Below is a small trained network, with its code and all its weights. Each question gives an input and a class and asks what happens when units are switched off, that is, made to give their printed mean instead of their output.

import numpy as np


def w(rows, s, z=0):
    codes = np.array(rows[::2]) - 128.0
    scale = np.full(codes.shape[1], s)
    scale[-1] = z or s
    return codes * scale


def norm(h):
    return h / np.sqrt((h * h).mean(-1, keepdims=True) + 1e-5)


def f(y):
    return y / 2 * (1 + np.tanh(0.7978845608 * (y + 0.044715 * y**3)))


def log_softmax(a):
    a = a - a.max(-1, keepdims=True)
    return a - np.log(np.exp(a).sum(-1, keepdims=True))


def net(x, mask):
    res = np.array(x, float).reshape(1, 8) / 4 @ E
    u = 0
    for l in range(3):
        y = f(norm(res) @ A[l][:, :-1].T + A[l][:, -1])
        res = res + np.where(mask[u : u + 4], y, B[l][:, -1]) @ B[l][:, :-1]
        u += 4
    return log_softmax(norm(res)[-1] @ U[:, :-1].T + U[:, -1])


A, B = {}, {}
E = w([
[182,134,145],'x0',
[175,253,122],'x1',
[201,102,52],'x2',
[91,125,87],'x3',
[208,110,41],'x4',
[181,166,91],'x5',
[75,151,71],'x6',
[89,135,92],'x7',
],0.0055)
A[0] = w([
[78,213,198,5],'L0N1',
[43,135,206,228],'L0N2',
[125,254,110,179],'L0N3',
[111,103,178,72],'L0N4',
],0.006,0.0026)
B[0] = w([
[71,224,118,138],'L0N1',
[242,135,119,251],'L0N2',
[149,147,253,235],'L0N3',
[184,4,134,121],'L0N4',
],0.0049,0.0025)
A[1] = w([
[216,51,181,180],'L1N1',
[117,236,254,35],'L1N2',
[175,210,137,178],'L1N3',
[132,153,141,1],'L1N4',
],0.0056,0.0033)
B[1] = w([
[141,158,226,254],'L1N1',
[118,214,149,202],'L1N2',
[87,173,254,230],'L1N3',
[197,52,189,81],'L1N4',
],0.0057,0.0027)
A[2] = w([
[152,180,159,2],'L2N1',
[176,78,143,30],'L2N2',
[194,115,176,183],'L2N3',
[114,191,2,239],'L2N4',
],0.0092,0.0044)
B[2] = w([
[84,221,118,130],'L2N1',
[79,145,190,124],'L2N2',
[104,111,183,240],'L2N3',
[254,105,135,254],'L2N4',
],0.0089,0.004)
U = w([
[71,149,58,2],'0',
[144,48,236,123],'1',
[73,173,43,2],'2',
[105,210,252,246],'3',
[65,86,115,85],'4',
[209,107,109,254],'5',
[119,96,58,159],'6',
],0.011,0.0062)

Each question gives the input, the list of numbers given to net, and the class t.
The units are the neurons (one row each of A and B). Each row of codes is followed by its name. A weight is (code - 128) times the scale printed after its matrix; where a second scale follows, it is the last column's (A, B and U).
mask holds one flag per neuron, layer by layer. A switched-off neuron (its flag False) gives its mean, the last column of its row in B, instead of its output. The means were averaged over made-up inputs and are rounded, as every weight is.
A unit's drop is (log p(t) with every unit on - log p(t) with that unit switched off) / (log p(t) with every unit on - log p(t) with every unit switched off).
The circuit of an input: a set's keep is (log p(t) with only the set's units on - log p(t) with every unit switched off) / (log p(t) with every unit on - log p(t) with every unit switched off). Starting from all 12 units, units are removed one at a time, each time the one whose removal leaves the highest keep (on an exact tie, the one counted first), for as long as the keep stays at least 0.8.
circuit, biggest first: the units of the circuit, biggest drop first
k most important neurons of layer l: the k neurons of layer l with the biggest drops, biggest first
drop when u is switched off: that unit's drop, to one decimal
input [-6,3,-3,2,5,4,5,5], class 5: circuit, biggest first => L2N4
input [-8,-2,-1,6,-3,3,0,-8], class 4: circuit, biggest first => L2N4; L0N3; L1N3; L2N3
input [-2,1,0,8,-4,-4,2,0], class 5: 2 most important neurons of layer 1 => L1N1; L1N3
input [3,-4,1,2,-2,-8,3,-1], class 6: circuit, biggest first => L0N3; L1N3; L2N3
input [-3,-3,-6,-3,-3,0,7,5], class 4: 3 most important neurons of layer 2 => L2N3; L2N1; L2N2
input [-6,-1,0,2,-1,7,3,-4], class 5: 2 most important neurons of layer 2 => L2N4; L2N3
input [-3,-1,2,1,-4,-1,2,0], class 5: 2 most important neurons of layer 0 => L0N3; L0N2
input [3,-5,-2,7,4,-4,-3,5], class 6: drop when L0N3 is switched off => 0.2
input [-1,5,-2,3,3,-4,8,7], class 5: drop when L1N1 is switched off => 0.1
input [-1,-2,7,7,-4,5,8,3], class 5: drop when L2N4 is switched off => 0.8
